Below are the code and all the weights of a small trained network. Each question names an input and a class and asks about switching units off, where a switched-off unit gives its printed mean instead of its output.

import numpy as np


def w(rows, s, z=0):
    codes = np.array(rows[::2]) - 128.0
    scale = np.full(codes.shape[1], s)
    scale[-1] = z or s
    return codes * scale


def f(y):
    return np.maximum(y, 0)


def log_softmax(a):
    a = a - a.max(-1, keepdims=True)
    return a - np.log(np.exp(a).sum(-1, keepdims=True))


def net(x, mask):
    res = np.array(x, float).reshape(1, 8) / 4 @ E
    y = f(res @ A[0][:, :-1].T + A[0][:, -1])
    res = res + np.where(mask, y, B[0][:, -1]) @ B[0][:, :-1]
    return log_softmax(res[-1] @ U[:, :-1].T + U[:, -1])


A, B = {}, {}
E = w([
[95,102,118,145,214,65,102,121],'x0',
[170,134,12,82,70,78,186,105],'x1',
[156,101,153,115,144,138,71,104],'x2',
[176,174,145,95,160,47,162,190],'x3',
[106,80,139,175,109,40,93,121],'x4',
[145,134,176,146,60,168,179,217],'x5',
[162,151,168,210,96,139,147,168],'x6',
[85,108,176,169,131,157,106,131],'x7',
],0.011)
A[0] = w([
[169,155,109,105,100,161,115,137,236],'n1',
[104,165,78,2,140,137,62,39,201],'n2',
[175,121,179,178,31,65,157,117,73],'n3',
[108,148,80,201,104,108,131,138,20],'n4',
[146,142,135,85,188,42,151,193,175],'n5',
[64,113,224,224,194,141,98,151,153],'n6',
[125,181,196,133,90,229,170,147,4],'n7',
],0.0092,0.0033)
B[0] = w([
[158,107,159,129,117,147,133,58,180],'n1',
[120,94,197,177,183,140,163,37,253],'n2',
[88,138,118,154,112,169,70,140,186],'n3',
[93,107,104,171,152,122,106,127,155],'n4',
[127,147,160,55,57,168,170,153,208],'n5',
[146,147,219,181,99,254,74,143,250],'n6',
[149,134,108,43,54,86,148,108,209],'n7',
],0.011,0.013)
U = w([
[107,182,97,186,137,85,121,197,12],'0',
[128,149,198,197,133,187,9,128,192],'1',
[145,174,151,87,87,153,175,146,253],'2',
[103,100,141,133,215,106,90,79,61],'3',
],0.011,0.0045)

Each question gives the input, the list of numbers given to net, and the class t.
The units are the neurons (one row each of A and B). Each row of codes is followed by its name. A weight is (code - 128) times the scale printed after its matrix; where a second scale follows, it is the last column's (A, B and U).
mask holds one flag per neuron, in row order. A switched-off neuron (its flag False) gives its mean, the last column of its row in B, instead of its output. The means were averaged over made-up inputs and are rounded, as every weight is.
A unit's drop is (log p(t) with every unit on - log p(t) with that unit switched off) / (log p(t) with every unit on - log p(t) with every unit switched off).
The circuit of an input: a set's keep is (log p(t) with only the set's units on - log p(t) with every unit switched off) / (log p(t) with every unit on - log p(t) with every unit switched off). Starting from all 7 units, units are removed one at a time, each time the one whose removal leaves the highest keep (on an exact tie, the one counted first), for as long as the keep stays at least 0.8.
circuit, biggest first: the units of the circuit, biggest drop first
most important unit: the unit with the biggest drop
top k neurons: the k neurons with the biggest drops, biggest first
drop of u: that unit's drop, to one decimal
input [0,8,-5,1,-3,-3,-6,1], class 3: most important unit : n2
input [0,4,5,-3,-5,-1,4,7], class 2: circuit, biggest first : n6, n2
input [-5,2,-1,-8,-6,2,-8,-1], class 3: top 3 neurons : n2, n5, n6
input [-4,-5,4,1,-6,-5,2,-4], class 3: circuit, biggest first : n6, n5, n3
input [-7,0,7,1,-7,-6,-2,-2], class 3: circuit, biggest first : n6, n2
input [8,8,-5,-7,2,2,5,3], class 0: top 2 neurons : n6, n2
input [-1,8,2,-6,2,8,7,-3], class 1: top 2 neurons : n3, n5
input [-1,-2,-6,0,-1,-8,7,-7], class 0: circuit, biggest first : n6, n2, n7
input [-3,-5,-6,-2,0,-1,-5,-8], class 3: circuit, biggest first : n6, n5
input [-1,-2,3,8,-4,3,7,5], class 2: top 3 neurons : n7, n2, n5
input [8,-5,-7,7,4,-4,-5,-1], class 1: top 2 neurons : n6, n7
input [-2,4,6,-1,-7,-1,3,8], class 2: top 2 neurons : n6, n7
input [-7,-6,2,6,-6,-3,-2,4], class 2: top 2 neurons : n7, n3
input [-8,-2,7,-7,-7,5,2,5], class 2: circuit, biggest first : n7
input [-8,-5,-7,-4,-3,4,-3,3], class 2: drop of n7 : 0.7
input [-4,-1,4,-1,-7,6,-2,7], class 2: drop of n7 : 0.5
input [0,1,6,-2,-3,-2,1,-3], class 3: drop of n6 : 0.7
